Below are the code and all the weights of a small trained network. Each question names an input and a class and asks about switching units off, where a switched-off unit gives its printed mean instead of its output.

import numpy as np


def w(rows, s, z=0):
    codes = np.array(rows[::2]) - 128.0
    scale = np.full(codes.shape[1], s)
    scale[-1] = z or s
    return codes * scale


def norm(h):
    return h / np.sqrt((h * h).mean(-1, keepdims=True) + 1e-5)


def f(y):
    return np.maximum(y, 0)


def log_softmax(a):
    a = a - a.max(-1, keepdims=True)
    return a - np.log(np.exp(a).sum(-1, keepdims=True))


def net(x, mask):
    res = np.array(x, float).reshape(1, 3) / 4 @ E
    u = 0
    for l in range(2):
        y = f(norm(res) @ A[l][:, :-1].T + A[l][:, -1])
        res = res + np.where(mask[u : u + 5], y, B[l][:, -1]) @ B[l][:, :-1]
        u += 5
    return log_softmax(norm(res)[-1] @ U[:, :-1].T + U[:, -1])


A, B = {}, {}
E = w([
[185,164,203,77,97,171,78,126],'x0',
[164,194,88,175,69,139,132,230],'x1',
[109,133,192,166,2,111,245,91],'x2',
],0.005)
A[0] = w([
[143,128,174,112,80,129,127,87,70],'0.n0',
[100,109,126,148,108,116,245,86,32],'0.n1',
[115,81,139,90,176,136,117,44,118],'0.n2',
[118,100,135,107,212,129,97,44,3],'0.n3',
[122,127,139,119,151,129,121,129,71],'0.n4',
],0.013,0.0028)
B[0] = w([
[136,167,177,70,108,176,123,167,192],'0.n0',
[188,131,32,224,95,104,152,118,254],'0.n1',
[111,147,221,175,225,2,129,107,232],'0.n2',
[30,21,158,1,225,105,50,42,229],'0.n3',
[119,109,68,111,137,31,168,174,144],'0.n4',
],0.0092,0.0087)
A[1] = w([
[120,152,228,159,126,92,172,94,85],'1.n0',
[106,107,7,88,159,178,63,229,82],'1.n1',
[83,57,48,203,53,147,213,63,39],'1.n2',
[120,187,142,161,221,83,77,189,24],'1.n3',
[67,128,186,30,23,230,182,141,10],'1.n4',
],0.011,0.0012)
B[1] = w([
[177,204,67,117,128,188,83,125,186],'1.n0',
[117,133,118,234,160,222,72,144,226],'1.n1',
[144,95,57,119,100,10,178,176,254],'1.n2',
[43,69,134,132,72,143,179,116,235],'1.n3',
[134,59,191,33,96,140,184,188,194],'1.n4',
],0.012,0.0081)
U = w([
[181,139,200,52,74,166,161,204,137],'0',
[210,247,135,130,137,128,99,87,1],'1',
[53,84,171,90,226,47,87,58,188],'2',
[82,107,112,253,138,224,85,185,119],'3',
[183,140,27,207,98,1,180,149,187],'4',
],0.0095,0.0031)

Each question gives the input, the list of numbers given to net, and the class t.
The units are the neurons (one row each of A and B). Each row of codes is followed by its name. A weight is (code - 128) times the scale printed after its matrix; where a second scale follows, it is the last column's (A, B and U).
mask holds one flag per neuron, layer by layer. A switched-off neuron (its flag False) gives its mean, the last column of its row in B, instead of its output. The means were averaged over made-up inputs and are rounded, as every weight is.
A unit's drop is (log p(t) with every unit on - log p(t) with that unit switched off) / (log p(t) with every unit on - log p(t) with every unit switched off).
The circuit of an input: a set's keep is (log p(t) with only the set's units on - log p(t) with every unit switched off) / (log p(t) with every unit on - log p(t) with every unit switched off). Starting from all 10 units, units are removed one at a time, each time the one whose removal leaves the highest keep (on an exact tie, the one counted first), for as long as the keep stays at least 0.8.
units of the circuit, in order: the units of the circuit, biggest drop first
most important unit: the unit with the biggest drop
k most important neurons: the k neurons with the biggest drops, biggest first
top k neurons in layer l: the k neurons of layer l with the biggest drops, biggest first
drop of u: that unit's drop, to one decimal
input [4,5,6], class 0: most important unit : 0.n0
input [-5,6,-1], class 3: 3 most important neurons : [0.n1 1.n1 0.n2]
input [1,5,2], class 0: top 2 neurons in layer 0 : [0.n1 0.n2]
input [6,1,8], class 0: 3 most important neurons : [0.n0 1.n4 0.n2]
input [2,-7,7], class 1: top 3 neurons in layer 0 : [0.n0 0.n2 0.n4]
input [0,-6,5], class 4: top 2 neurons in layer 1 : [1.n0 1.n1]
input [4,-1,4], class 0: 2 most important neurons : [0.n0 0.n2]
input [5,2,-1], class 0: 2 most important neurons : [0.n1 0.n2]
input [2,-7,6], class 1: top 2 neurons in layer 1 : [1.n0 1.n2]
input [6,-5,8], class 1: top 3 neurons in layer 0 : [0.n0 0.n1 0.n3]
input [5,1,6], class 0: top 2 neurons in layer 0 : [0.n0 0.n2]
input [1,4,0], class 3: 2 most important neurons : [0.n1 0.n0]
input [2,3,1], class 0: 2 most important neurons : [0.n1 0.n2]
input [4,2,4], class 0: units of the circuit, in order : [0.n0]
input [1,6,2], class 0: top 2 neurons in layer 0 : [0.n1 0.n2]
input [7,5,-6], class 3: drop of 0.n2 : 0.1
input [-2,-6,5], class 4: drop of 0.n1 : 3.5
input [2,2,-4], class 3: drop of 0.n2 : 0.4
input [5,3,-4], class 3: drop of 0.n2 : 0.3
input [3,8,-4], class 3: most important neuron : [0.n2]
